Below is a small trained network, with its code and all its weights. Each question gives an input and a class and asks what happens when units are switched off, that is, made to give their printed mean instead of their output.

import numpy as np


def w(rows, s, z=0):
    codes = np.array(rows[::2]) - 128.0
    scale = np.full(codes.shape[1], s)
    scale[-1] = z or s
    return codes * scale


def f(y):
    return np.maximum(y, 0)


def log_softmax(a):
    a = a - a.max(-1, keepdims=True)
    return a - np.log(np.exp(a).sum(-1, keepdims=True))


def net(x, mask):
    res = np.array(x, float).reshape(1, 7) / 4 @ E
    y = f(res @ A[0][:, :-1].T + A[0][:, -1])
    res = res + np.where(mask, y, B[0][:, -1]) @ B[0][:, :-1]
    return log_softmax(res[-1] @ U[:, :-1].T + U[:, -1])


A, B = {}, {}
E = w([
[80,166,95,183],'x0',
[38,139,136,76],'x1',
[219,65,126,51],'x2',
[91,132,42,162],'x3',
[103,126,8,53],'x4',
[195,253,183,75],'x5',
[58,104,220,161],'x6',
],0.0072)
A[0] = w([
[193,185,195,133,124],'neuron 0',
[176,33,87,186,188],'neuron 1',
[215,168,190,114,148],'neuron 2',
[4,63,157,43,165],'neuron 3',
[129,161,72,147,125],'neuron 4',
[160,162,61,132,153],'neuron 5',
[120,181,90,86,181],'neuron 6',
[136,188,107,105,139],'neuron 7',
[47,213,130,224,77],'neuron 8',
[196,134,89,181,2],'neuron 9',
],0.014,0.0033)
B[0] = w([
[240,156,121,128,223],'neuron 0',
[141,47,211,153,222],'neuron 1',
[197,147,49,125,229],'neuron 2',
[193,64,46,5,231],'neuron 3',
[160,106,72,203,172],'neuron 4',
[153,141,41,185,187],'neuron 5',
[95,131,53,169,181],'neuron 6',
[89,102,108,153,172],'neuron 7',
[6,137,220,78,247],'neuron 8',
[195,84,154,20,168],'neuron 9',
],0.016,0.011)
U = w([
[192,82,46,98,199],'0',
[155,94,113,181,125],'1',
[79,2,111,74,154],'2',
[140,177,131,109,1],'3',
[93,146,52,124,88],'4',
],0.0096,0.004)

Each question gives the input, the list of numbers given to net, and the class t.
The units are the neurons (one row each of A and B). Each row of codes is followed by its name. A weight is (code - 128) times the scale printed after its matrix; where a second scale follows, it is the last column's (A, B and U).
mask holds one flag per neuron, in row order. A switched-off neuron (its flag False) gives its mean, the last column of its row in B, instead of its output. The means were averaged over made-up inputs and are rounded, as every weight is.
A unit's drop is (log p(t) with every unit on - log p(t) with that unit switched off) / (log p(t) with every unit on - log p(t) with every unit switched off).
The circuit of an input: a set's keep is (log p(t) with only the set's units on - log p(t) with every unit switched off) / (log p(t) with every unit on - log p(t) with every unit switched off). Starting from all 10 units, units are removed one at a time, each time the one whose removal leaves the highest keep (on an exact tie, the one counted first), for as long as the keep stays at least 0.8.
units of the circuit, in order: the units of the circuit, biggest drop first
top k neurons: the k neurons with the biggest drops, biggest first
drop of u: that unit's drop, to one decimal
input [3,-8,-8,-8,-4,-3,1], class 2: units of the circuit, in order -> [neuron 8]
input [1,1,6,7,2,4,1], class 4: top 2 neurons -> [neuron 3; neuron 0]
input [-5,-4,-4,7,-8,5,5], class 3: top 2 neurons -> [neuron 8; neuron 3]
input [-3,-5,-8,-5,-6,5,5], class 3: top 2 neurons -> [neuron 8; neuron 3]
input [-1,8,-6,3,8,3,-8], class 4: units of the circuit, in order -> [neuron 6; neuron 0]
input [8,3,-2,2,-5,7,7], class 3: top 2 neurons -> [neuron 0; neuron 3]
input [2,-1,-7,-5,3,7,8], class 3: units of the circuit, in order -> [neuron 0; neuron 8; neuron 1]
input [0,-4,-3,-2,-8,-2,2], class 3: top 2 neurons -> [neuron 3; neuron 8]
input [-4,-6,0,1,-5,-1,8], class 1: top 3 neurons -> [neuron 3; neuron 9; neuron 1]
input [-6,3,-7,5,-7,1,0], class 3: top 2 neurons -> [neuron 3; neuron 1]
input [-4,0,-6,-3,-7,6,1], class 3: top 4 neurons -> [neuron 3; neuron 8; neuron 5; neuron 4]
input [7,-2,-4,-5,1,-1,-1], class 2: top 3 neurons -> [neuron 8; neuron 0; neuron 2]
input [7,0,-7,-6,3,8,-6], class 4: drop of neuron 8 -> 0.2
input [-8,-4,3,5,3,-5,-1], class 2: top neuron -> [neuron 1]
input [-4,-1,-5,7,0,-4,-2], class 2: drop of neuron 4 -> 0.0
input [3,2,7,3,1,-2,-1], class 2: drop of neuron 4 -> 0.1
input [8,-2,3,-2,2,-2,5], class 2: drop of neuron 2 -> 0.1
